Below is a small trained network, with its code and all its weights. Each question gives an input and a target symbol and asks what happens when units are switched off, that is, made to give their printed mean instead of their output.

import numpy as np


def w(rows, s, z=0):
    codes = np.array(rows[::2]) - 128.0
    scale = np.full(codes.shape[1], s)
    scale[-1] = z or s
    return codes * scale


def f(y):
    return np.maximum(y, 0)


def softmax(a):
    e = np.exp(a - a.max(-1, keepdims=True))
    return e / e.sum(-1, keepdims=True)


def log_softmax(a):
    a = a - a.max(-1, keepdims=True)
    return a - np.log(np.exp(a).sum(-1, keepdims=True))


def net(x, mask):
    ids = ['βγδεζηθλμξπστφω'.index(c) for c in x.split()]
    T = len(ids)
    res = E[ids] + P[:T]
    q, k, v = (res @ M[0].T for M in (Q, K, V))
    z = softmax(np.where(np.tri(T) > 0, q @ k.T / 3**0.5, -1e9)) @ v
    res = res + np.where(mask[0], z, O[0][:, -1]) @ O[0][:, :-1]
    y = f(res @ A[0][:, :-1].T + A[0][:, -1])
    res = res + np.where(mask[1:13], y, B[0][:, -1]) @ B[0][:, :-1]
    return log_softmax(res[-1] @ U[:, :-1].T + U[:, -1])


Q, K, V, O, A, B = {}, {}, {}, {}, {}, {}
E = w([
[120,126,159,139,108,149],'β',
[150,165,73,76,121,54],'γ',
[152,112,139,115,148,122],'δ',
[141,113,149,167,134,104],'ε',
[92,173,134,122,55,115],'ζ',
[130,131,115,107,113,137],'η',
[137,151,152,173,102,7],'θ',
[125,139,104,131,105,106],'λ',
[184,143,125,97,169,16],'μ',
[154,162,45,130,133,82],'ξ',
[122,150,120,48,88,139],'π',
[136,69,162,92,112,129],'σ',
[127,153,157,160,126,136],'τ',
[144,254,75,98,155,147],'φ',
[162,167,160,209,190,76],'ω',
],0.015)
P = w([
[96,13,52,197,189,209],'0',
[120,102,42,126,94,36],'1',
[31,134,163,130,166,74],'2',
[201,149,122,114,50,151],'3',
[138,133,94,111,107,19],'4',
[34,171,178,95,179,72],'5',
[232,172,140,103,22,151],'6',
[139,156,128,101,97,17],'7',
[40,200,196,72,195,70],'8',
[254,197,156,79,26,155],'9',
[150,180,148,75,109,16],'10',
[30,215,206,72,173,44],'11',
[248,223,173,67,20,155],'12',
],0.011)
Q[0] = w([
[13,111,112,117,179,110],'h0',
[19,84,102,167,195,171],'h0',
[247,135,125,159,48,173],'h0',
],0.015)
K[0] = w([
[135,13,68,217,173,213],'h0',
[88,38,25,171,125,147],'h0',
[116,241,163,9,1,28],'h0',
],0.01)
V[0] = w([
[58,254,80,158,72,178],'h0',
[53,54,192,21,57,192],'h0',
[111,159,232,239,141,223],'h0',
],0.012)
O[0] = w([
[73,124,23,189,128,156,143],'h0',
[87,46,119,8,39,114,2],'h0',
[52,183,155,188,60,169,19],'h0',
],0.015,0.0066)
A[0] = w([
[121,157,159,125,124,23,151],'n0',
[198,73,55,120,141,113,96],'n1',
[126,107,130,63,115,90,215],'n2',
[164,180,87,121,73,149,120],'n3',
[172,141,108,128,66,117,163],'n4',
[139,152,170,132,130,143,2],'n5',
[166,72,157,99,118,252,112],'n6',
[211,120,154,109,144,71,103],'n7',
[130,119,71,168,153,207,46],'n8',
[155,65,69,146,152,129,194],'n9',
[138,144,110,73,148,59,162],'n10',
[143,50,121,55,96,91,9],'n11',
],0.011,0.0089)
B[0] = w([
[148,123,118,84,82,188,220],'n0',
[86,154,83,81,137,113,230],'n1',
[89,88,100,116,163,114,196],'n2',
[135,84,169,143,171,134,156],'n3',
[121,95,111,107,164,180,156],'n4',
[175,137,192,61,107,45,140],'n5',
[139,204,183,74,205,93,140],'n6',
[79,149,106,127,134,185,255],'n7',
[135,118,245,137,67,130,174],'n8',
[156,141,130,86,55,97,218],'n9',
[126,59,192,184,115,91,225],'n10',
[179,129,122,217,103,191,170],'n11',
],0.011,0.019)
U = w([
[88,135,93,88,42,172,94],'β',
[88,78,156,133,251,89,137],'γ',
[140,108,183,68,112,99,89],'δ',
[254,150,139,88,23,178,70],'ε',
[35,174,49,123,172,119,168],'ζ',
[108,73,171,133,148,60,152],'η',
[152,162,124,83,160,226,90],'θ',
[114,91,139,166,174,102,232],'λ',
[240,77,179,108,163,156,2],'μ',
[188,130,58,212,205,216,148],'ξ',
[172,23,171,205,185,75,108],'π',
[241,67,128,106,102,189,74],'σ',
[58,164,104,131,130,163,154],'τ',
[66,100,120,219,176,133,161],'φ',
[140,170,132,134,134,13,124],'ω',
],0.0077,0.0081)

Each question gives the input, a string of symbols that net reads in full, and the target symbol t.
The units are the heads (3 rows each of Q, K, V and O) and the neurons (one row each of A and B). Each row of codes is followed by its name. A weight is (code - 128) times the scale printed after its matrix; where a second scale follows, it is the last column's (O, A, B and U).
mask holds one flag per unit, heads first, then neurons. A switched-off unit (its flag False) gives its mean, the last column of its rows in O or B, instead of its output. The means were averaged over made-up inputs and are rounded, as every weight is.
A unit's drop is (log p(t) with every unit on - log p(t) with that unit switched off) / (log p(t) with every unit on - log p(t) with every unit switched off).
The circuit of an input: a set's keep is (log p(t) with only the set's units on - log p(t) with every unit switched off) / (log p(t) with every unit on - log p(t) with every unit switched off). Starting from the 12 units with the biggest drops (on a tie, the unit counted first), units are removed one at a time, each time the one whose removal leaves the highest keep (on an exact tie, the one counted first), for as long as the keep stays at least 0.8.
circuit, biggest first: the units of the circuit, biggest drop first
most important unit: the unit with the biggest drop
k most important neurons: the k neurons with the biggest drops, biggest first
input θ λ δ π δ ω ξ τ β γ β ξ ξ, target ζ: most important unit : n1
input σ η σ, target σ: circuit, biggest first : [n11, h0, n2]
input ξ δ β η θ λ θ ξ μ ω ξ, target ξ: circuit, biggest first : [h0, n7]
input σ σ π φ δ δ, target σ: 4 most important neurons : [n11, n0, n2, n1]
input ξ φ σ τ λ δ η ε γ ω, target ζ: circuit, biggest first : [h0, n1, n7]
input φ μ δ β ω ζ π β μ δ ω, target ξ: circuit, biggest first : [n7, h0]
input π η β θ π δ π ε ξ, target π: circuit, biggest first : [n10, n11, h0, n2]
input δ ξ λ λ τ ξ ε ζ ω θ, target ξ: circuit, biggest first : [h0, n8]
input φ ξ τ ξ μ γ σ γ β, target φ: circuit, biggest first : [h0, n8]
input ω ε π λ ξ ω ω, target σ: 2 most important neurons : [n11, n4]
input δ δ ξ τ η ξ φ μ μ ω, target θ: circuit, biggest first : [n7, h0, n1]
input σ ω μ, target σ: 3 most important neurons : [n11, n0, n2]
input λ β ξ δ δ η ζ π φ η σ, target ω: 2 most important neurons : [n7, n0]
input β φ ω β γ π σ θ λ, target β: circuit, biggest first : [h0]
input ε τ ξ σ π ω λ, target σ: 3 most important neurons : [n11, n9, n10]
input ω ε φ ξ π δ, target ω: circuit, biggest first : [n5, h0]
input φ β γ δ, target ζ: circuit, biggest first : [n1, n7, h0]
input π φ ε ω β δ, target π: 4 most important neurons : [n11, n10, n2, n7]
input π μ φ β φ θ φ ω, target ξ: 3 most important neurons : [n10, n5, n1]
input η λ φ β δ, target ω: 4 most important neurons : [n7, n0, n9, n11]
input δ ε ξ η ω δ λ ζ ζ, target δ: 2 most important neurons : [n11, n5]
input δ π β δ μ τ ω ω δ δ, target θ: most important unit : n7
